Below is a small trained network, with its code and all its weights. Each question gives an input and a class and asks what happens when units are switched off, that is, made to give their printed mean instead of their output.

import numpy as np


def w(rows, s, z=0):
    codes = np.array(rows[::2]) - 128.0
    scale = np.full(codes.shape[1], s)
    scale[-1] = z or s
    return codes * scale


def norm(h):
    return h / np.sqrt((h * h).mean(-1, keepdims=True) + 1e-5)


def f(y):
    return np.maximum(y, 0)


def log_softmax(a):
    a = a - a.max(-1, keepdims=True)
    return a - np.log(np.exp(a).sum(-1, keepdims=True))


def net(x, mask):
    res = np.array(x, float).reshape(1, 2) / 4 @ E
    u = 0
    for l in range(3):
        y = f(norm(res) @ A[l][:, :-1].T + A[l][:, -1])
        res = res + np.where(mask[u : u + 5], y, B[l][:, -1]) @ B[l][:, :-1]
        u += 5
    return log_softmax(norm(res)[-1] @ U[:, :-1].T + U[:, -1])


A, B = {}, {}
E = w([
[187,187,250,192,119,243,209,147,164,79],'x0',
[180,207,130,251,162,83,106,2,10,205],'x1',
],0.0077)
A[0] = w([
[111,2,61,68,160,55,91,130,134,114,77],'L0N0',
[128,128,84,108,111,61,119,224,133,90,129],'L0N1',
[57,208,55,99,65,102,120,220,90,167,89],'L0N2',
[171,163,154,176,145,72,132,65,47,108,5],'L0N3',
[223,229,158,218,128,104,174,117,68,173,157],'L0N4',
],0.0063,0.0029)
B[0] = w([
[128,113,162,109,99,173,140,187,73,172,224],'L0N0',
[147,99,125,120,186,155,108,152,127,174,181],'L0N1',
[169,91,138,133,9,131,113,133,116,108,170],'L0N2',
[33,116,111,173,120,124,106,162,113,113,198],'L0N3',
[95,121,136,197,136,126,98,108,113,154,255],'L0N4',
],0.015,0.0091)
A[1] = w([
[186,113,46,26,133,62,126,140,84,152,185],'L1N0',
[121,133,169,204,174,193,110,120,165,148,196],'L1N1',
[137,119,102,112,202,129,140,129,197,123,4],'L1N2',
[169,125,93,112,176,113,166,114,128,162,2],'L1N3',
[173,126,138,2,136,183,163,101,173,96,148],'L1N4',
],0.0088,0.0018)
B[1] = w([
[178,6,144,61,103,173,245,254,158,72,185],'L1N0',
[159,85,163,32,165,66,105,180,169,94,255],'L1N1',
[232,210,91,85,89,78,52,100,249,117,138],'L1N2',
[185,150,170,79,146,98,150,126,32,194,128],'L1N3',
[86,187,46,202,78,75,167,2,116,85,191],'L1N4',
],0.0076,0.0084)
A[2] = w([
[154,107,226,135,131,208,160,152,182,101,211],'L2N0',
[89,156,115,197,147,163,110,95,84,145,4],'L2N1',
[28,40,172,45,185,104,139,148,136,184,155],'L2N2',
[90,134,100,2,55,217,172,192,106,87,90],'L2N3',
[19,166,113,243,181,215,121,62,62,163,118],'L2N4',
],0.0063,0.0018)
B[2] = w([
[141,168,62,88,156,131,9,131,73,156,208],'L2N0',
[63,212,174,83,56,76,120,47,56,180,188],'L2N1',
[209,223,168,65,114,175,113,150,56,115,205],'L2N2',
[129,57,160,196,153,104,183,83,94,183,240],'L2N3',
[77,178,41,107,156,33,206,2,102,195,254],'L2N4',
],0.009,0.0083)
U = w([
[180,239,191,61,255,155,14,166,105,105,113],'0',
[143,38,143,85,38,202,184,215,38,208,161],'1',
[148,201,78,76,71,133,172,94,214,5,177],'2',
[20,225,133,185,159,26,108,31,26,237,186],'3',
[77,198,174,170,159,139,190,175,153,154,3],'4',
[116,66,106,153,167,108,218,98,180,179,55],'5',
],0.0089,0.0053)

Each question gives the input, the list of numbers given to net, and the class t.
The units are the neurons (one row each of A and B). Each row of codes is followed by its name. A weight is (code - 128) times the scale printed after its matrix; where a second scale follows, it is the last column's (A, B and U).
mask holds one flag per neuron, layer by layer. A switched-off neuron (its flag False) gives its mean, the last column of its row in B, instead of its output. The means were averaged over made-up inputs and are rounded, as every weight is.
A unit's drop is (log p(t) with every unit on - log p(t) with that unit switched off) / (log p(t) with every unit on - log p(t) with every unit switched off).
unit that matters most: the unit with the biggest drop
k most important neurons: the k neurons with the biggest drops, biggest first
top k neurons in layer l: the k neurons of layer l with the biggest drops, biggest first
drop of u: that unit's drop, to one decimal
input [8,-5], class 2: unit that matters most => L0N4
input [1,-5], class 5: top 4 neurons in layer 1 => L1N4, L1N1, L1N2, L1N0
input [7,-5], class 2: top 3 neurons in layer 0 => L0N4, L0N0, L0N3
input [2,-4], class 2: 3 most important neurons => L0N0, L0N4, L0N3
input [5,-4], class 2: 4 most important neurons => L0N0, L0N4, L1N4, L0N3
input [2,-7], class 2: 4 most important neurons => L0N0, L0N3, L0N4, L1N4
input [7,-4], class 2: 4 most important neurons => L0N4, L0N0, L1N4, L0N3
input [-5,3], class 1: top 2 neurons in layer 0 => L0N4, L0N2
input [1,-4], class 5: top 2 neurons in layer 0 => L0N4, L0N3
input [0,0], class 0: 2 most important neurons => L0N2, L0N0
input [3,-8], class 2: top 2 neurons in layer 1 => L1N4, L1N2
input [6,-5], class 2: drop of L0N0 => 1.0
input [3,0], class 0: drop of L1N1 => 0.9
input [5,0], class 0: unit that matters most => L1N1
input [6,-7], class 2: drop of L1N4 => 0.5
